Each row is shifted at random along 4 fixed directions that mean nothing.
Known rows, with every step that occurs
M, L, E, Z, Y, U, J, P: [ -67   94  123  103 -114   48  130 -139   73    9  -58  -55 -135  103
  131 -371  -27  127   25  203  -59  210   -8 -107    6  100 -107 -101
   22  120   52  309  154  269 -155  232   -7 -112   48 -185 -123  -50
   -5 -298]
J, Z, Y, U, P: [ -38  -66  217   82   50   10  -28  -71 -167   17  -19  -62  -13   24
  -44   92  129    3 -154  169   86  -11  320   50  -53   40   12 -102
   16  -26    3   -7 -144   88   36   -9    4   -7  -36  -49 -163  -41
   28  -54]
M, P, A, J, Z, U: [-100  -64  113  180  -84   52    4  -14  -78    6  -55  -32   36  223
   25 -194  -23  123  156 -125   98  157  -50 -123   49   18  -97  -56
  -89  -65    3  141  -84 -101  -49   56   65 -166   39 -120 -123 -143
  -26  -98]
Z, U, P, M: [ -84   19  188  -42   26   85  -38   14  -54   61   18  -39   16  -43
   33   -1   57   45 -138   19  -68   17  117   18   12 -241  -15   42
  -55   22   32 -165 -139  119  -42  -63   73  -52  154  -93  -20  -38
   -9  -62]
Y, Z, P, A: [ -83 -110  152  115   54  -91   11  -75 -164   11    6   -4  -54  -79
  -61  189  167  -12  -94   -3  -30  -49  222   51  -96  -16  -66   11
 -128  -16  -96 -204  -67   75   -7 -148   33   64  -11   44   -5   30
  -46 -161]
U, Z, Y, M, L, P, A, J: [  28   -4   78  194   27   72   75  103  -96   57    8  -14   84  304
   36 -238  -43  155   35  -68   21  163 -189  -82  217  157  -65  104
   98  -22  124  337 -243 -120  171  124  -29 -229    9 -126 -220   45
   -4  -27]
E, Z, L, Y: [  28  -25  138  170   21   16   51   28 -178  -14  -66  -45  135   55
  -99   31  199  -81 -130  -16   14   48  403   83   25 -103   59  160
   68 -149  119   48 -339   36   72  -74    7   85 -108 -123  -90  147
  130  103]
E, Z, U, P, M, L, Y: [ -57    4   87   95  -17   85   51   39  -47  -42   42  -78  -32  -41
  -88   10  -64   -1   22  134 -241   67   15  -71   84 -167 -109  -58
  -96   34  -52  -84   13  258   -6   67   44   58  107  -95  -81   53
 -154 -294]
P, A, M, L, Z, Y, U, J: [-117   40  -10  230  100    9   35   28 -139   68   25  -46   -4    8
   26   27    7  -88  -53   97 -104   71  -37   18   87  -26   38   75
  112  -18   31  102 -161   98  131   56    0   48  -54  -54 -107   72
   72 -118]
A, P, M, L, Y: [ -45  -45  159  330  -22  103   89   -6 -113  -56  120  -99 -121  -10
 -121   13 -104  143  -18  -60 -379  -16 -280 -119  266   30 -275    4
 -282   22  -18 -237   82  244   59  -40   19   51  164  -43   41  346
 -207 -583]
E, L, Z, U, J: [ -44   16   45   49  -42   83    7  -51  -13   14   37  -80  -17  -15
   33  -89   -4  -81   24  100 -113   78  100  -52 -104 -206  -70  -64
   42   14  -29   -5   -7  149  -45   61   63  -34  -51 -144  -70   63
   18  -41]
L, Y, U, P: [ -10   41  263  223  -24   97   28   30   15  100   19  -61  -13  123
   65  -85   35  121  -79   69  -78   18   42   -9    9  -78 -107  115
   -2   65  115  -67 -110  155   88  -39   43 -140   -9  -91  -32  162
  -44 -163]
J, P, M, L, E, Z, A: [  26  -17   58    7 -186   49   66  -58   33   -1 -119  -27   21  186
   43 -378  -63  213  138 -110  -41  230 -152 -157   85   -3  -59  -74
 -131  -19  -21  117   -1   22 -122   77   18 -251  -11 -227  -67  -11
 -110 -281]
E, L, P, Z, Y, M: [ 211  -75  147    1   -7  142  -12  121   76    8  -91    8  172  448
  -13 -327  -17  348   62 -281   41  207  -81 -165  102  133 -173  115
  -51 -120   81  259 -264 -257   92   54   20 -479  -55 -214 -223  152
  -20    5]
Y, U, Z, A: [ -79  -20   88  126   82  -67   28 -206 -138   -2   64  -70 -217 -348
   27  162   94  -99 -144  271 -237  -89  270   38  -82  -78 -162 -201
 -108  128 -125 -172  196  417  -98  -11   66  207   66   43  101  -11
  -76 -385]
E, Z, U, J, P, A: [ -20   16  125   -7   13  -78   20  -48 -146   88  -47  -26  -54  -25
   65  -82  190  -17  -33  172   90  112  315   19 -167 -154   36  -87
   -3   18  -12  135  -86  130 -202   69   -2   43   14 -101 -110 -311
  110   10]
A, M, P, Z, E, L: [  -4   88   82   21  -97  123   87  -19   89  -64 -109  -58   86  221
   95 -442   -5  281  131 -331 -113  254 -194 -153  168  -12  -97  185
 -120  -28  150  270  -76   41  -85   85  107 -238   59 -265  -88   10
  -32 -115]
P, M, L, Y, U, Z, A, J: [-119  -36  -36  163   66    7   88   55 -124   48   84  -53 -145  -69
  -77  120  -35 -127  -34  116 -180   24 -130  -40  198   39 -107  -68
   -2   -9  -70  -59  -39  169  139   36   16   65   -9   48  -60  149
  -85 -243]
P, A, J, U, Z, E: [ -59  -97   71  -30   43  -50   24  -60 -118   91  -89  -14   -7  120
   30 -106  156   24   -8  -80  110  141   97  -26   -9  -22  110  -64
  -28  -57  -22  100 -201  -54  -46    9   22 -144  -53 -100 -155 -200
  146   16]
M, P, A, J, U: [-186  129  177  406  -68   23   70  -27 -119   87  -17  -68  -50   36
  139 -121  138  -18  -37  -64   37   84   67   59   66 -154   -9  168
   29    8  166   85 -140   93  -16   10   23   65   69  -68   15 -112
  111   -6]
E, Z, A, J, U, P, M, L: [ -38   56  -29   45  -97   78   74    6   -4   40  -11  -95  -79  112
   41 -232   -3   43  112  -33  -39  185 -115 -112  136  -75  -39  -66
   10  -58  -51  154  -46   44  -36  171   33 -130   62 -111 -174 -170
  -67  -26]
Y, Z, E, L, P: [   5  -97  165  -15  -85   21   30  -84   16  -84  -39  -17    7   41
  -67  -59   62   72   -1  -19  -33   47   94  -46  -89   72  -93  -35
 -162   11  -29  -15    3  120  -45  -72   13  -39  -71 -102  -72  195
  -74 -218]
Z, A, P, M, L: [ -90  -99   53   91  -24   89   28  -58 -184  -25   39  -96  -35   -8
 -128  136    0   -3   -2 -110 -114  -29 -119  -26  181   -9   -6   -1
 -180 -127  -86 -321 -154   85  131 -141   27   60   64  -52  -50  185
 -153 -201]
J, P, Z, Y, U: [  -4 -106  233   88   48  -31    1  -84  -83   12  -69   18  -34  110
  -47  -34  128  193 -117   14   76   72  218  -40   -9  132 -141  -73
 -113  -14  -16   59  -76    5  -70    3    7 -134   42  -64  -92  -32
   46 -189]
M, L, Y, J, P, Z: [-104  -75  230  328   37  -88  105   -5 -262  -24  -39   13   -6   66
 -104   33  198  -98 -169  192  125   80   49  102   96   80   60   72
   27    9  185  155 -195   87   31  -44 -129  125 -189  -80 -118  131
  167  -21]
L, E, Z, P, M: [-114  193  130   74 -157    4   55   21  -30   76    5  -60  -16  -64
  114 -171  104   24  -82 -217 -132   98   81   17   -6 -247 -128  201
  -43   16  108  -26  -80   92 -102   -6  119  -49   56  -53   90   72
    9 -109]
U, Z, Y, J, P, M, L, E: [-133  129  187  152   19  -84  159   -4 -120    9  -39   31  -91  -91
  123 -276  121   21 -245  270  -25  176  105   70  146   27   19   22
  104  195  258  415    6  275 -182  169  -94  105   96 -117  -42  -93
  208 -213]
U, J, Z, A: [ -27   -4   32  133   35    9   41 -149 -140   36   33 -106 -152  -54
   87 -133   50   43  -26   90 -152   72   52  -83  -29  -45 -155 -215
  -76   14  -90   -7  124  143 -151  106   88  -83   20  -96  -20 -109
  -30 -201]
J, Z, U, P, A, M, L, Y: [ -14 -149   48   85    6   51  -27   78 -127   -4  -36  -68  114  214
 -116  -19  -71   82  131  114   -6  130  -98  -96  114   25  109  -95
  -28  -97  -46    1 -226  -17  117   34  -52  -72  -75 -156 -224    0
  -58 -194]
U, Z, L, E: [   8   59  105    0  -58  102   90  -58  131   50  -70  -41   72  193
  177 -466  -24  236   11  -45 -107  216  -27 -117   67  -71  -74  109
   62   75  147  182  -50   46  -59  103   69 -315   64 -263  -40   61
   55  -90]
M, L, Z, U, P: [-306   56   54  237 -112  109   21 -102  -96  -10  120 -165  -26 -130
  -30  191  -64 -240   20  182 -151  -49   15   48  -28 -276   -9   18
   94   49  -53 -328  -25  228  167  -19   83  182  -16  -34  -14  191
 -138  -67]
L, M, P, Z, Y: [ -51 -126  175  237   17    9   12 -117 -270 -115   52  -44   -9  -40
 -142  107  -44   55  -60   29 -197  -20  -61  -61  103    7 -225 -148
 -237   22  -67 -122   43  167    4  -54   16   48   24  -54   15  136
 -141 -499]
A, J, U, Z, L, E: [  10  -79   94  -66  -84   35   55  -87   38   17  -78   -6   23  227
   65 -410    2  150   14   62   85  236  -57 -127   79   88   12  -96
   62   16   72  307  -74  -11 -101  125  -52 -265  -21 -212 -140  -36
  162 -107]
J, U, Z, Y, M: [ -45  -85  132  112  153    9  -43 -112 -200   -4   20  -73 -104 -113
  -29  117   91  -87 -227  162 -106  -38  282   52   59  -25  -75 -183
   39   -9  -65   -2  -39  172   17   41    5   43  -24   23  -64    0
   58 -184]
M, L, E, Z: [ -72    6  168  274  -98   11   62 -219 -189  -99  -50  -84   20 -123
  -36  -10   81 -135  -84   42 -167   18   88   62    9 -130   44   45
 -108   18   89  -34  -26  292  -11  -80   -3  182 -120 -177   21  222
  -30 -228]
Z, U, P, A, M, L, Y, J: [ -57 -112   88  110   67   15   35   98  -98   -4  -32  -15   19  109
  -75   23   14   -5    9  178  -21   93  -90  -14  108   40  110   10
  -20  -35   24   50 -189  118   77  -13  -73   45  -42  -91 -169   46
   27 -218]
E, L, Y, J: [  31  -46  158  289   36   52   75   42  -54    2  -17  -74  -65   63
  -47   17  131  -52  -92  -45 -142   14  108   13   30  -27 -107   99
  -59  -87   62  -54 -108  110   73  -60   18    2 -147  -70  -67  297
   29 -112]
U, P, M, L, Y, J, Z: [  -3   12  129  246   19   85  116  111   52   18   31  -45 -105  208
   57 -351 -107  212   29   71 -204  194 -355 -173  209   59 -254  -41
  -72  102   81  203  137   79  -54  188   11 -278   41 -129 -140   82
  -85 -327]
L, E, Z, Y: [  62 -193  229   92   -4  -81  -22 -200 -380 -135  -88  -23   68 -111
 -223  228  184 -108 -195   29  -16  -63  414   87  -94   14   84 -142
 -199 -101  -46  -69 -182  166  -26 -177  -32  193 -174  -99  -50  136
   31 -284]
E, Z, P, M: [ -25  136  121   92  -86   85   39   33   36   68   19  -66  -15   65
  105 -247   53  181   -6 -321 -172  111   34  -84   51 -204 -275  159
  -88  -37   29  -28  -34   -4  -91   51  185 -223  143  -80    9   20
  -84  -77]

Rows
[-142  -80   22  178  -16  -65   16  121 -229   40  -56  -53   41  113
 -140  186  192 -266   -1   33  199   81  118  120   45  -24  221  103
  140 -230    5    6 -411  -60  194  -60  -83  151 -309   25 -232   72
  155  143] => E, Z, P, A, M, L, Y, J, U
[ -70  -34   58 -108   14   55   72  150  107   79  -39  -63 -142  117
  -13  -63   77  -11  -22   21  -37  138  -24  -51   11  -50    1  -27
  -36  -48  -53  -74  -86   79  -20   39   10 -149  -54  -33 -176   28
   48 -105] => Z, E, L, Y, J, U, P, M
[ -14 -143   76 -166 -105   98   10   -3  144   37  -60  -62  -24  323
    3 -231  -13   73  162  -12  153  180 -132 -135 -100   52  -39 -134
    3  -51  -99   15  -69  -90   49   60   27 -362 -223 -136 -286   75
   -8   26] => Y, J, U, Z, E, L, P
[ -35  -33   54  -79   66  -51   75   83  -77   73   60  -35 -190  -45
  -81   44   78  -84 -116  281  -40   63   89  -29   -9   34 -134 -117
   12    7  -91   11   13  182  -86   74  -48   36  -18   50 -123   13
   36 -180] => E, Z, L, Y, U, J, P, M
[ -50   12   47 -101  -27    1   65  187  -19   87  -10  -54  -67  110
  -56  -34   99  -58  -31  -18   54  129   -1  -33   66   68   26   22
   15  -82   42  122 -203    2   29   47  -15  -77  -89   -9 -216   32
   57    6] => A, J, Z, E, L, Y, U, P, M
[  65  -23   76    7   64  -51    5  172  -51   18  -32  -21   38   -4
  -61   69  119   -1  -19  160  -64   66  258   17   -6  -49   81   59
   19  -27   32  149 -216  145   28    3  -71  137  -49  -32 -124  -19
   38 -120] => E, L, Y, Z, U, P, A, M
[-101   70 -102  151   94   40   88  206   75  195   43 -100 -127  178
  108 -135   22  -25   23  -36 -113  161  -61  -77  182  -18 -141  116
  218  -78   -2  140 -151 -104  134  186   34 -188    5   71 -109   19
  101   39] => P, A, J, U, Z, L, Y, M
[ -98  221  -11  182 -270   80  157  -90  149   40  -42 -129 -117  108
  225 -507  -39  119  189   22 -111  279 -123 -142   75  -72  -78  -12
   62   85   73  336  122  197 -145  290   46 -122   97 -187  -49 -153
  -35 -189] => M, L, E, Z, A, J, U, P
[-183  -98  124  139   17   -6    5  139 -221  -22   15  -15   -3   35
 -167  146   80 -192  -98  127  122   48   32   61  166   45   62   -7
   14 -109   91   41 -253   16   93  -50  -83  168 -102   32 -164  160
  127  -38] => A, P, M, L, Y, J, Z, U
[-121 -226   -2  -46   64  -40   38   44 -225   38  -38  -46    3  227
 -184  153   37 -107   43   75  125   78 -216  -22   91  195  211  -65
   15 -150 -115  -57 -289  -75  205  -85  -89  -45 -315  -26 -281  128
  -21  -44] => U, J, P, A, M, L, Y, Z, E
[-252  -43   32  165 -149   70    2   17 -104   20   84  -70  -23   77
  -97   27  -97 -116   53  -60    6   59 -220  -65  138  -59 -106  -40
   26  -73  -70 -112  -88  -78   94   17   29  -24  -27    0  -75  186
  -67  -91] => A, J, P, M, L, Z, U
[-195   28   84  292 -139  -29   58  -15 -146   56  -14   -7   73  103
   24 -108  101  -75   28   12  179  147   48   51   36  -77  124  101
  141  -35  107  116 -250  -39   33   21  -52   37  -40 -104  -89  -57
  171   64] => M, L, Z, P, A, J, U
[-109  -15   54  -28 -103  -10   18   94 -189   27   27  -77   16   36
 -119   79  140 -159  -56 -168  106   58   -4   33   28   -2   41   50
  -41 -163   27  -45 -280 -113   58  -69   -5   43 -140  -13 -150  149
   65  107] => A, J, Z, E, L, P, M
